-.22 -.08 -.07  .01  .17 -.13
 .52  .25  .20 -.19 -.03  .03
-.40 -.21 -.56 -.37 -.48  .40
 .14  .23  .01 -.18  .27  .12
 .10  .13  .06  .23 -.20 -.30
 .04  .03  .02  .14 -.20 -.25
-.44  .09 -.49 -.25  .03  .23
 .27  .50  .32  .49  .31 -.40
-.46 -.46 -.55 -.53 -.47  .43
->
-.22  .52 -.40  .14  .10  .04 -.44  .27 -.46
-.08  .25 -.21  .23  .13  .03  .09  .50 -.46
-.07  .20 -.56  .01  .06  .02 -.49  .32 -.55
 .01 -.19 -.37 -.18  .23  .14 -.25  .49 -.53
 .17 -.03 -.48  .27 -.20 -.20  .03  .31 -.47
-.13  .03  .40  .12 -.30 -.25  .23 -.40  .43

 .11 -.17 -.05  .01 -.12 -.07  .12  .03  .00  .08 -.02  .11
 .28 -.15 -.02 -.57  .09 -.01 -.35  .27 -.28  .47  .33 -.24
-.07  .29 -.02 -.28  .58  .38 -.38 -.15 -.01 -.09  .02 -.32
 .17  .05 -.10 -.42  .28  .22 -.38  .06 -.18  .18  .13 -.33
 .08 -.09  .04 -.21  .06  .10 -.01  .07 -.12  .17 -.04  .09
 .05 -.02  .01 -.06  .00  .00 -.08  .08 -.02  .05  .08  .05
 .10  .24 -.02 -.26  .43  .31 -.21  .08 -.05  .08  .16 -.22
->
 .11  .28 -.07  .17  .08  .05  .10
-.17 -.15  .29  .05 -.09 -.02  .24
-.05 -.02 -.02 -.10  .04  .01 -.02
 .01 -.57 -.28 -.42 -.21 -.06 -.26
-.12  .09  .58  .28  .06  .00  .43
-.07 -.01  .38  .22  .10  .00  .31
 .12 -.35 -.38 -.38 -.01 -.08 -.21
 .03  .27 -.15  .06  .07  .08  .08
 .00 -.28 -.01 -.18 -.12 -.02 -.05
 .08  .47 -.09  .18  .17  .05  .08
-.02  .33  .02  .13 -.04  .08  .16
 .11 -.24 -.32 -.33  .09  .05 -.22

 .59 -.36
 .35  .50
-.54 -.38
 .18  .19
-.62  .18
 .01 -.16
-.28  .10
 .45 -.28
 .62 -.39
 .18  .29
->
 .59  .35 -.54  .18 -.62  .01 -.28  .45  .62  .18
-.36  .50 -.38  .19  .18 -.16  .10 -.28 -.39  .29

-.47 -.01
 .11 -.39
 .12 -.43
->
-.47  .11  .12
-.01 -.39 -.43

-.58 -.37 -.04  .16  .59 -.11
 .41 -.16  .07 -.17  .08 -.53
-.43  .42  .63  .29 -.34 -.25
-.08  .63 -.57  .00 -.14 -.08
->
-.58  .41 -.43 -.08
-.37 -.16  .42  .63
-.04  .07  .63 -.57
 .16 -.17  .29  .00
 .59  .08 -.34 -.14
-.11 -.53 -.25 -.08

 .01  .26  .03 -.12  .00 -.03  .09  .24
 .01  .09  .03  .07 -.02 -.03  .09 -.13
-.13  .09 -.01  .18  .06 -.03 -.01  .24
-.09  .09  .03  .10  .00 -.03  .09  .20
 .01  .49  .03  .10  .00  .34  .09  .24
 .14  .09  .03  .10  .00  .11  .12  .34
 .16  .09  .14  .04  .12 -.03  .09  .42
 .01  .09  .03  .10 -.35  .04  .22 -.02
 .01 -.08  .03  .09  .00 -.03  .09  .27
-.03  .09  .03  .10  .00 -.03  .09  .24
->
 .01  .01 -.13 -.09  .01  .14  .16  .01  .01 -.03
 .26  .09  .09  .09  .49  .09  .09  .09 -.08  .09
 .03  .03 -.01  .03  .03  .03  .14  .03  .03  .03
-.12  .07  .18  .10  .10  .10  .04  .10  .09  .10
 .00 -.02  .06  .00  .00  .00  .12 -.35  .00  .00
-.03 -.03 -.03 -.03  .34  .11 -.03  .04 -.03 -.03
 .09  .09 -.01  .09  .09  .12  .09  .22  .09  .09
 .24 -.13  .24  .20  .24  .34  .42 -.02  .27  .24

 .59 -.25  .20 -.32 -.05  .19
-.51  .33  .21  .48  .03  .24
-.19  .31 -.02  .42  .06  .43
 .39 -.27  .22  .00  .29  .37
 .17 -.14  .13  .09  .55  .18
->
 .59 -.51 -.19  .39  .17
-.25  .33  .31 -.27 -.14
 .20  .21 -.02  .22  .13
-.32  .48  .42  .00  .09
-.05  .03  .06  .29  .55
 .19  .24  .43  .37  .18

 .52 -.13  .16  .04 -.25
-.44 -.36  .06  .20  .16
-.13 -.32 -.29  .02 -.13
-.20  .23 -.21  .05  .04
 .11  .24  .37  .06  .15
-.08 -.19 -.08 -.25  .02
 .22 -.06 -.05 -.04 -.15
 .16  .03  .20  .24 -.04
-.37 -.26  .05  .13  .16
 .22  .37 -.12 -.21 -.06
-.06 -.10 -.17 -.02 -.06
->
 .52 -.44 -.13 -.20  .11 -.08  .22  .16 -.37  .22 -.06
-.13 -.36 -.32  .23  .24 -.19 -.06  .03 -.26  .37 -.10
 .16  .06 -.29 -.21  .37 -.08 -.05  .20  .05 -.12 -.17
 .04  .20  .02  .05  .06 -.25 -.04  .24  .13 -.21 -.02
-.25  .16 -.13  .04  .15  .02 -.15 -.04  .16 -.06 -.06

 .24  .57
-.09 -.21
-.04 -.45
-.15 -.36
 .41 -.35
 .10  .04
 .11  .48
-.36  .57
->
 .24 -.09 -.04 -.15  .41  .10  .11 -.36
 .57 -.21 -.45 -.36 -.35  .04  .48  .57
